Below are the code and all the weights of a small trained network. Each question names an input and a class and asks about switching units off, where a switched-off unit gives its printed mean instead of its output.

import numpy as np


def w(rows, s, z=0):
    codes = np.array(rows[::2]) - 128.0
    scale = np.full(codes.shape[1], s)
    scale[-1] = z or s
    return codes * scale


def f(y):
    return np.maximum(y, 0)


def log_softmax(a):
    a = a - a.max(-1, keepdims=True)
    return a - np.log(np.exp(a).sum(-1, keepdims=True))


def net(x, mask):
    res = np.array(x, float).reshape(1, 8) / 4 @ E
    y = f(res @ A[0][:, :-1].T + A[0][:, -1])
    res = res + np.where(mask, y, B[0][:, -1]) @ B[0][:, :-1]
    return log_softmax(res[-1] @ U[:, :-1].T + U[:, -1])


A, B = {}, {}
E = w([
[194,137,249,4,154,52,145,51,91,217,206],'x0',
[130,124,132,132,122,132,126,130,125,125,133],'x1',
[120,130,134,130,128,133,133,129,129,127,131],'x2',
[132,119,128,124,128,131,123,126,131,124,126],'x3',
[50,239,132,26,18,40,21,111,232,67,126],'x4',
[125,132,124,125,133,125,131,136,127,130,130],'x5',
[125,128,118,122,130,128,134,127,130,130,136],'x6',
[248,211,134,203,199,179,32,231,249,164,254],'x7',
],0.007)
A[0] = w([
[162,125,237,29,122,51,162,37,87,190,171,95],'neuron 1',
[130,93,145,142,134,116,135,154,106,136,113,15],'neuron 2',
[51,70,116,76,85,96,198,69,47,99,30,8],'neuron 3',
[146,135,153,93,125,115,141,113,107,135,144,4],'neuron 4',
[38,190,146,35,23,29,57,88,184,66,95,158],'neuron 5',
[169,2,137,192,215,166,245,111,14,181,98,134],'neuron 6',
[172,136,238,11,130,67,167,43,72,173,168,59],'neuron 7',
[40,121,8,207,72,170,146,139,126,5,24,58],'neuron 8',
[42,72,123,89,79,95,190,70,54,105,68,15],'neuron 9',
[117,128,107,125,131,120,104,117,110,131,145,45],'neuron 10',
[48,79,134,88,81,98,209,56,50,96,54,54],'neuron 11',
[68,80,126,85,95,115,172,84,65,118,52,3],'neuron 12',
[86,106,70,173,89,141,140,144,139,52,83,30],'neuron 13',
],0.0054,0.0011)
B[0] = w([
[29,38,93,185,155,90,98,175,94,203,54,220],'neuron 1',
[141,137,116,97,127,142,119,95,119,119,122,139],'neuron 2',
[189,152,187,171,145,113,96,139,204,142,203,223],'neuron 3',
[109,97,158,135,141,113,121,138,133,123,92,147],'neuron 4',
[141,224,48,19,33,230,227,30,58,18,105,244],'neuron 5',
[132,237,42,3,17,215,232,16,65,9,108,238],'neuron 6',
[50,43,98,175,160,86,95,196,74,204,53,219],'neuron 7',
[33,19,88,174,178,69,106,188,88,206,57,223],'neuron 8',
[189,164,198,166,167,114,88,152,190,116,192,213],'neuron 9',
[143,120,133,125,146,129,144,114,130,127,117,129],'neuron 10',
[205,174,190,150,167,139,83,183,198,135,197,222],'neuron 11',
[184,167,167,146,163,117,99,153,187,140,194,197],'neuron 12',
[93,73,132,149,143,98,128,157,94,175,91,176],'neuron 13',
],0.0056,0.011)
U = w([
[125,188,98,72,65,161,196,31,79,51,96,194],'0',
[37,22,123,167,160,96,99,161,98,185,41,171],'1',
[233,174,173,167,169,130,76,152,218,133,248,7],'2',
],0.012,0.0015)

Each question gives the input, the list of numbers given to net, and the class t.
The units are the neurons (one row each of A and B). Each row of codes is followed by its name. A weight is (code - 128) times the scale printed after its matrix; where a second scale follows, it is the last column's (A, B and U).
mask holds one flag per neuron, in row order. A switched-off neuron (its flag False) gives its mean, the last column of its row in B, instead of its output. The means were averaged over made-up inputs and are rounded, as every weight is.
A unit's drop is (log p(t) with every unit on - log p(t) with that unit switched off) / (log p(t) with every unit on - log p(t) with every unit switched off).
The circuit of an input: a set's keep is (log p(t) with only the set's units on - log p(t) with every unit switched off) / (log p(t) with every unit on - log p(t) with every unit switched off). Starting from the 12 units with the biggest drops (on a tie, the unit counted first), units are removed one at a time, each time the one whose removal leaves the highest keep (on an exact tie, the one counted first), for as long as the keep stays at least 0.8.
units of the circuit, in order: the units of the circuit, biggest drop first
unit that matters most: the unit with the biggest drop
top k neurons: the k neurons with the biggest drops, biggest first
drop of u: that unit's drop, to one decimal
input [-6,6,6,-7,-8,-5,-2,-6], class 0: units of the circuit, in order -> neuron 6
input [-3,-2,8,0,2,3,-4,2], class 1: top 3 neurons -> neuron 6; neuron 5; neuron 11
input [7,-8,-7,1,-4,5,-7,-1], class 1: top 3 neurons -> neuron 7; neuron 1; neuron 5
input [-5,1,2,-8,6,-4,-8,6], class 0: top 4 neurons -> neuron 5; neuron 11; neuron 3; neuron 9
input [1,-8,-3,-3,6,-6,-7,6], class 0: top 4 neurons -> neuron 5; neuron 11; neuron 3; neuron 9
input [7,7,5,1,-2,-3,-1,-4], class 1: top 2 neurons -> neuron 1; neuron 7
input [-5,7,-8,-6,2,7,-1,-2], class 1: top 2 neurons -> neuron 8; neuron 6
input [4,-3,-4,2,-5,1,-8,3], class 0: top 2 neurons -> neuron 6; neuron 8
input [-7,8,-5,2,6,-3,-6,7], class 1: top 2 neurons -> neuron 6; neuron 8
input [-4,-3,-1,6,3,-2,-5,-2], class 1: top 3 neurons -> neuron 6; neuron 8; neuron 13
input [4,-4,7,-4,6,-3,-1,-7], class 2: top 4 neurons -> neuron 11; neuron 3; neuron 9; neuron 6
input [7,2,1,-3,8,-5,7,2], class 0: top 2 neurons -> neuron 5; neuron 8
input [2,6,-2,7,1,-7,4,1], class 1: top 3 neurons -> neuron 6; neuron 5; neuron 11
input [6,2,1,-8,-4,-6,-1,-7], class 2: unit that matters most -> neuron 11
input [5,-3,1,-2,-2,-5,6,-8], class 2: top 3 neurons -> neuron 11; neuron 3; neuron 9
input [-4,1,-5,-4,2,-7,7,2], class 1: drop of neuron 6 -> 1.5
input [-8,-6,4,5,5,-3,7,2], class 1: drop of neuron 6 -> 0.4
input [6,2,0,0,-7,-3,7,0], class 0: drop of neuron 8 -> 0.2
input [-1,-8,-1,5,5,5,-8,-6], class 2: drop of neuron 9 -> 0.3
input [-4,4,5,-8,-4,-4,0,-5], class 2: unit that matters most -> neuron 5
